Below are the code and all the weights of a small trained network. Each question names an input and a target symbol and asks about switching units off, where a switched-off unit gives its printed mean instead of its output.

import numpy as np


def w(rows, s, z=0):
    codes = np.array(rows[::2]) - 128.0
    scale = np.full(codes.shape[1], s)
    scale[-1] = z or s
    return codes * scale


def norm(h):
    return h / np.sqrt((h * h).mean(-1, keepdims=True) + 1e-5)


def f(y):
    return np.maximum(y, 0)


def softmax(a):
    e = np.exp(a - a.max(-1, keepdims=True))
    return e / e.sum(-1, keepdims=True)


def log_softmax(a):
    a = a - a.max(-1, keepdims=True)
    return a - np.log(np.exp(a).sum(-1, keepdims=True))


def net(x, mask):
    ids = ['ΛΞΦαβδθμστψ'.index(c) for c in x.split()]
    T = len(ids)
    res = E[ids] + P[:T]
    u = 0
    for l in range(3):
        q, k, v = (norm(res) @ M[l].T for M in (Q, K, V))
        z = softmax(np.where(np.tri(T) > 0, q @ k.T / 3**0.5, -1e9)) @ v
        res = res + np.where(mask[u], z, O[l][:, -1]) @ O[l][:, :-1]
        u += 1
        y = f(norm(res) @ A[l][:, :-1].T + A[l][:, -1])
        res = res + np.where(mask[u : u + 8], y, B[l][:, -1]) @ B[l][:, :-1]
        u += 8
    return log_softmax(norm(res)[-1] @ U[:, :-1].T + U[:, -1])


Q, K, V, O, A, B = {}, {}, {}, {}, {}, {}
E = w([
[123,136,68,147,144,127,187,93,118,202],'Λ',
[129,110,140,84,127,148,128,70,82,197],'Ξ',
[207,69,128,152,135,79,117,90,87,183],'Φ',
[77,198,119,119,103,172,169,89,93,185],'α',
[109,90,92,170,93,140,132,43,68,187],'β',
[179,133,220,145,90,131,108,75,62,157],'δ',
[233,124,97,219,127,83,135,124,202,117],'θ',
[136,106,174,108,145,180,98,103,213,136],'μ',
[111,162,126,156,46,173,116,112,204,67],'σ',
[190,178,90,3,71,135,101,211,170,77],'τ',
[91,110,146,163,150,195,130,222,90,60],'ψ',
],0.0029)
P = w([
[125,192,161,176,171,90,44,99,107,138],'0',
[139,63,97,148,58,161,196,140,112,251],'1',
[154,75,114,138,43,174,204,121,127,200],'2',
[129,98,157,128,55,148,192,120,137,145],'3',
[147,114,131,108,63,150,187,76,136,87],'4',
[173,140,118,110,94,156,136,61,124,54],'5',
[187,140,69,108,133,175,125,67,117,53],'6',
[215,158,17,112,168,218,73,92,81,64],'7',
],0.0024)
Q[0] = w([
[96,154,105,153,243,103,88,161,52,81],'L0H0',
[119,109,155,120,123,68,194,48,132,107],'L0H0',
[228,136,61,125,123,254,115,66,93,103],'L0H0',
],0.0058)
K[0] = w([
[142,162,131,134,151,77,114,55,120,173],'L0H0',
[135,108,180,134,95,143,179,118,183,118],'L0H0',
[139,165,132,121,156,139,90,118,135,2],'L0H0',
],0.0075)
V[0] = w([
[94,100,169,188,96,228,115,136,231,59],'L0H0',
[138,85,198,66,205,145,102,100,188,213],'L0H0',
[156,163,43,93,68,79,126,84,252,145],'L0H0',
],0.0031)
O[0] = w([
[142,72,154,183,139,251,105,195,105,192,249],'L0H0',
[182,180,127,92,223,190,137,36,180,170,119],'L0H0',
[129,168,86,154,73,103,23,119,126,253,155],'L0H0',
],0.0033,0.002)
A[0] = w([
[145,93,144,71,97,156,175,211,161,81,115],'L0N0',
[5,172,110,142,197,57,119,96,116,178,141],'L0N1',
[160,128,52,141,199,178,105,134,36,122,52],'L0N2',
[91,62,122,73,142,151,124,152,203,168,106],'L0N3',
[174,155,143,103,123,146,200,53,107,75,2],'L0N4',
[106,90,123,194,213,169,161,169,68,155,104],'L0N5',
[50,113,132,149,176,135,120,194,101,60,90],'L0N6',
[101,155,132,179,136,109,100,156,182,45,88],'L0N7',
],0.0027,0.0019)
B[0] = w([
[191,118,28,83,178,199,78,134,132,58,236],'L0N0',
[118,101,75,150,141,253,110,222,187,31,178],'L0N1',
[91,117,196,131,20,112,227,71,169,132,238],'L0N2',
[163,172,88,154,76,105,136,130,57,105,183],'L0N3',
[140,109,135,50,28,150,188,67,61,178,208],'L0N4',
[150,51,129,55,67,178,153,162,169,146,245],'L0N5',
[213,116,74,60,72,130,169,100,178,203,176],'L0N6',
[137,140,139,114,123,136,175,182,123,183,146],'L0N7',
],0.0023,0.0012)
Q[1] = w([
[209,147,101,80,76,188,140,137,55,84],'L1H0',
[218,74,60,149,105,230,125,119,116,97],'L1H0',
[126,113,148,253,94,169,128,21,157,197],'L1H0',
],0.0047)
K[1] = w([
[95,192,102,209,215,137,33,100,202,50],'L1H0',
[97,228,124,139,140,118,5,100,89,4],'L1H0',
[174,105,71,87,43,175,107,127,130,3],'L1H0',
],0.0038)
V[1] = w([
[39,198,39,160,128,166,197,112,138,123],'L1H0',
[177,72,85,185,211,56,175,106,153,162],'L1H0',
[234,217,92,5,136,116,130,226,211,110],'L1H0',
],0.0032)
O[1] = w([
[4,61,164,102,186,89,80,113,134,130,179],'L1H0',
[141,90,115,183,99,133,145,22,200,99,2],'L1H0',
[169,141,190,11,46,102,126,187,216,103,36],'L1H0',
],0.0039,0.00061)
A[1] = w([
[180,68,57,206,146,50,103,223,194,103,11],'L1N0',
[126,116,211,232,71,198,92,241,100,147,85],'L1N1',
[114,114,81,109,71,33,186,83,8,120,52],'L1N2',
[59,34,157,38,185,99,108,195,110,212,8],'L1N3',
[114,126,5,112,132,71,142,88,74,85,54],'L1N4',
[176,101,43,161,147,85,210,191,156,218,137],'L1N5',
[63,110,84,141,166,51,135,169,224,42,2],'L1N6',
[139,145,132,85,213,31,143,47,183,125,24],'L1N7',
],0.0026,0.0018)
B[1] = w([
[80,92,255,147,151,111,92,138,89,121,137],'L1N0',
[145,114,15,108,168,105,117,185,131,137,250],'L1N1',
[77,149,153,49,88,132,80,122,93,98,187],'L1N2',
[105,225,168,168,138,155,149,196,108,49,150],'L1N3',
[101,123,148,74,98,141,67,92,126,100,156],'L1N4',
[113,139,202,121,102,153,82,131,82,80,200],'L1N5',
[163,64,211,144,156,171,83,141,160,85,136],'L1N6',
[154,112,56,122,120,151,123,196,167,94,144],'L1N7',
],0.0035,0.0022)
Q[2] = w([
[95,106,127,141,188,3,181,128,200,119],'L2H0',
[140,63,88,101,124,159,60,167,238,125],'L2H0',
[100,178,143,163,182,30,191,89,136,177],'L2H0',
],0.0054)
K[2] = w([
[78,116,161,111,72,160,170,129,88,239],'L2H0',
[49,224,214,147,211,84,126,69,39,128],'L2H0',
[110,31,124,109,3,154,218,176,91,208],'L2H0',
],0.0049)
V[2] = w([
[125,38,1,122,121,74,93,124,179,84],'L2H0',
[157,63,230,244,93,63,103,189,139,137],'L2H0',
[106,91,185,101,161,204,94,151,227,172],'L2H0',
],0.0035)
O[2] = w([
[142,19,39,147,96,71,119,153,204,158,63],'L2H0',
[101,112,127,167,2,215,46,91,139,53,5],'L2H0',
[150,99,222,111,214,208,75,134,223,158,207],'L2H0',
],0.0035,0.0012)
A[2] = w([
[125,129,176,55,145,74,156,3,143,45,145],'L2N0',
[188,244,55,165,148,169,129,159,81,81,112],'L2N1',
[176,97,76,142,68,142,213,44,166,173,174],'L2N2',
[46,87,50,209,224,75,108,74,77,132,30],'L2N3',
[103,25,125,72,149,124,43,129,213,101,82],'L2N4',
[98,145,143,111,59,89,179,142,124,35,138],'L2N5',
[120,126,107,178,59,198,72,83,131,72,63],'L2N6',
[121,203,112,145,109,90,33,84,132,221,252],'L2N7',
],0.0039,0.0026)
B[2] = w([
[82,146,75,215,142,96,176,129,100,195,185],'L2N0',
[126,93,192,151,91,143,182,101,133,207,213],'L2N1',
[152,186,134,158,176,141,127,140,147,52,231],'L2N2',
[188,104,130,2,93,184,101,96,116,91,172],'L2N3',
[90,134,163,133,63,112,198,112,99,164,189],'L2N4',
[95,113,110,77,86,81,149,118,117,87,172],'L2N5',
[106,128,199,151,180,93,137,168,113,103,170],'L2N6',
[117,175,106,115,150,72,55,85,165,117,254],'L2N7',
],0.0049,0.0035)
U = w([
[47,49,149,139,116,83,142,88,225,172,158],'Λ',
[150,133,95,91,254,35,174,173,148,172,6],'Ξ',
[195,142,20,183,132,73,152,103,193,74,82],'Φ',
[10,154,159,92,233,89,86,188,97,99,95],'α',
[104,72,56,77,179,137,78,48,96,101,53],'β',
[122,187,153,154,98,108,197,72,36,145,207],'δ',
[97,149,190,205,93,120,51,92,146,26,16],'θ',
[188,169,191,142,202,207,107,83,192,159,167],'μ',
[128,97,71,206,110,161,54,208,94,216,90],'σ',
[162,179,129,25,51,70,67,166,167,140,139],'τ',
[153,44,158,98,121,173,202,212,116,65,228],'ψ',
],0.008,0.0022)

Each question gives the input, a string of symbols that net reads in full, and the target symbol t.
The units are the heads (3 rows each of Q, K, V and O) and the neurons (one row each of A and B). Each row of codes is followed by its name. A weight is (code - 128) times the scale printed after its matrix; where a second scale follows, it is the last column's (O, A, B and U).
mask holds one flag per unit, layer by layer, with each layer's heads first. A switched-off unit (its flag False) gives its mean, the last column of its rows in O or B, instead of its output. The means were averaged over made-up inputs and are rounded, as every weight is.
A unit's drop is (log p(t) with every unit on - log p(t) with that unit switched off) / (log p(t) with every unit on - log p(t) with every unit switched off).
The circuit of an input: a set's keep is (log p(t) with only the set's units on - log p(t) with every unit switched off) / (log p(t) with every unit on - log p(t) with every unit switched off). Starting from the 12 units with the biggest drops (on a tie, the unit counted first), units are removed one at a time, each time the one whose removal leaves the highest keep (on an exact tie, the one counted first), for as long as the keep stays at least 0.8.
circuit, biggest first: the units of the circuit, biggest drop first
unit that matters most: the unit with the biggest drop
top k neurons: the k neurons with the biggest drops, biggest first
top k neurons in layer l: the k neurons of layer l with the biggest drops, biggest first
drop when u is switched off: that unit's drop, to one decimal
input ψ δ δ δ Ξ, target ψ: circuit, biggest first -> (L0H0)
input α τ μ μ, target α: circuit, biggest first -> (L1H0 L0N1 L0N3)
input δ Ξ τ Λ β δ τ ψ, target δ: circuit, biggest first -> (L2H0 L2N1)
input Λ μ α Ξ, target Λ: top 2 neurons in layer 2 -> (L2N4 L2N2)
input Ξ β δ Ξ β σ δ, target Ξ: circuit, biggest first -> (L2H0 L1N7 L0H0)
input Φ τ Λ β τ Φ δ τ, target Φ: top 2 neurons in layer 2 -> (L2N2 L2N3)
input Λ τ δ δ, target τ: circuit, biggest first -> (L1H0 L0N0)
input α δ ψ ψ ψ α α Λ, target α: circuit, biggest first -> (L1H0 L0H0)
input ψ μ θ δ, target μ: circuit, biggest first -> (L2N5 L2N4)
input Λ ψ ψ Λ τ ψ μ δ, target Λ: top 2 neurons -> (L0N1 L2N4)
input Λ δ δ θ δ Λ τ, target Λ: top 2 neurons -> (L0N1 L2N4)
input Φ Λ δ δ τ δ μ, target Φ: circuit, biggest first -> (L0H0 L2H0)
input Ξ β θ δ δ τ, target Ξ: circuit, biggest first -> (L2H0 L0H0)
input δ Φ θ, target δ: circuit, biggest first -> (L2H0)
input α ψ τ δ μ Λ Φ, target α: circuit, biggest first -> (L1H0 L0N1)
input Ξ β σ μ ψ Φ, target ψ: top 2 neurons in layer 2 -> (L2N7 L2N0)
input β σ δ, target β: top 2 neurons -> (L2N3 L0N1)
input ψ Λ θ δ Λ σ μ Ξ, target σ: top 2 neurons -> (L1N1 L2N3)
input σ σ Φ Φ α Λ τ, target σ: circuit, biggest first -> (L0H0 L1H0 L2N1)
input μ ψ Λ, target μ: unit that matters most -> L2H0
input Ξ δ σ Ξ σ θ δ, target Ξ: circuit, biggest first -> (L0H0 L2H0 L1N7)
input Ξ δ ψ, target Ξ: circuit, biggest first -> (L2H0 L0H0)
input Φ δ δ Φ, target Φ: top 2 neurons -> (L2N2 L1N7)
input μ ψ Ξ ψ Φ δ σ δ, target σ: top 2 neurons -> (L1N1 L2N2)
input μ ψ ψ β σ, target μ: drop when L0H0 is switched off -> 0.2
input ψ δ μ Λ Λ, target ψ: drop when L1N4 is switched off -> 0.0
input μ θ Λ τ ψ τ, target μ: drop when L0H0 is switched off -> 0.2
input δ β μ Λ, target μ: drop when L1N1 is switched off -> 0.1
